Below are the code and all the weights of a small trained network. Each question names an input and a class and asks about switching units off, where a switched-off unit gives its printed mean instead of its output.

import numpy as np


def w(rows, s, z=0):
    codes = np.array(rows[::2]) - 128.0
    scale = np.full(codes.shape[1], s)
    scale[-1] = z or s
    return codes * scale


def f(y):
    return np.maximum(y, 0)


def log_softmax(a):
    a = a - a.max(-1, keepdims=True)
    return a - np.log(np.exp(a).sum(-1, keepdims=True))


def net(x, mask):
    res = np.array(x, float).reshape(1, 4) / 4 @ E
    y = f(res @ A[0][:, :-1].T + A[0][:, -1])
    res = res + np.where(mask, y, B[0][:, -1]) @ B[0][:, :-1]
    return log_softmax(res[-1] @ U[:, :-1].T + U[:, -1])


A, B = {}, {}
E = w([
[116,6,133,178,233,147,119,97,126,142,143,87],'x0',
[89,99,41,103,124,123,124,167,147,206,72,95],'x1',
[120,119,123,117,129,132,111,127,119,119,128,139],'x2',
[120,122,103,127,119,193,226,132,16,141,152,153],'x3',
],0.02)
A[0] = w([
[106,110,56,134,132,254,247,121,5,179,185,156,85],'N1',
[108,62,202,235,222,161,111,43,114,93,183,81,154],'N2',
[90,165,53,56,43,104,119,241,119,188,47,134,143],'N3',
[110,149,111,142,88,212,243,135,32,115,190,190,172],'N4',
[127,179,111,104,98,176,160,128,91,123,107,146,123],'N5',
[174,216,213,112,74,73,104,118,182,26,150,208,254],'N6',
[122,97,102,155,170,185,158,74,98,166,171,142,51],'N7',
[80,171,96,99,113,74,87,149,210,120,100,103,194],'N8',
[72,35,16,143,190,152,146,173,128,227,69,56,106],'N9',
],0.0079,0.0083)
B[0] = w([
[80,83,108,144,127,217,241,109,92,83,112,100,231],'N1',
[139,20,93,134,170,42,127,2,205,73,164,191,233],'N2',
[154,189,45,75,94,117,207,193,138,187,92,113,244],'N3',
[140,205,114,127,109,233,166,174,155,113,186,215,231],'N4',
[109,171,144,165,112,131,114,143,147,153,122,197,177],'N5',
[166,98,241,133,164,157,173,67,23,72,51,129,255],'N6',
[124,71,118,143,164,194,190,96,128,97,87,69,162],'N7',
[178,115,128,66,164,96,95,142,113,196,72,46,214],'N8',
[50,90,167,178,87,149,80,123,116,164,19,42,242],'N9',
],0.0092,0.025)
U = w([
[120,108,170,145,130,158,146,112,56,112,73,102,163],'0',
[159,180,158,134,116,165,141,149,105,95,208,188,150],'1',
[169,150,91,67,120,44,118,167,135,172,115,106,184],'2',
[110,157,57,114,87,145,159,188,157,168,137,150,53],'3',
[167,105,138,132,171,44,78,99,175,104,174,163,252],'4',
[130,99,79,143,160,140,164,100,148,83,216,154,13],'5',
[95,114,139,169,121,98,7,135,187,176,109,102,79],'6',
],0.013,0.0032)

Each question gives the input, the list of numbers given to net, and the class t.
The units are the neurons (one row each of A and B). Each row of codes is followed by its name. A weight is (code - 128) times the scale printed after its matrix; where a second scale follows, it is the last column's (A, B and U).
mask holds one flag per neuron, in row order. A switched-off neuron (its flag False) gives its mean, the last column of its row in B, instead of its output. The means were averaged over made-up inputs and are rounded, as every weight is.
A unit's drop is (log p(t) with every unit on - log p(t) with that unit switched off) / (log p(t) with every unit on - log p(t) with every unit switched off).
The circuit of an input: a set's keep is (log p(t) with only the set's units on - log p(t) with every unit switched off) / (log p(t) with every unit on - log p(t) with every unit switched off). Starting from all 9 units, units are removed one at a time, each time the one whose removal leaves the highest keep (on an exact tie, the one counted first), for as long as the keep stays at least 0.8.
circuit, biggest first: the units of the circuit, biggest drop first
most important unit: the unit with the biggest drop
top k neurons: the k neurons with the biggest drops, biggest first
drop when u is switched off: that unit's drop, to one decimal
input [-3,-6,-8,1], class 1: top 2 neurons	(N9; N4)
input [2,1,1,-8], class 6: most important unit	N3
input [-1,7,4,-1], class 2: top 2 neurons	(N3; N4)
input [8,4,5,0], class 6: circuit, biggest first	(N9; N6)
input [8,1,-3,-7], class 6: top 2 neurons	(N9; N6)
input [0,6,-1,7], class 3: top 3 neurons	(N6; N4; N3)
input [0,8,-2,-5], class 2: top 2 neurons	(N3; N8)
input [6,-7,1,0], class 4: drop when N5 is switched off	0.0
input [-3,-8,-8,7], class 1: drop when N4 is switched off	1.3
input [-6,2,1,-3], class 2: drop when N2 is switched off	0.0
input [0,2,1,-8], class 2: top 2 neurons	(N9; N8)
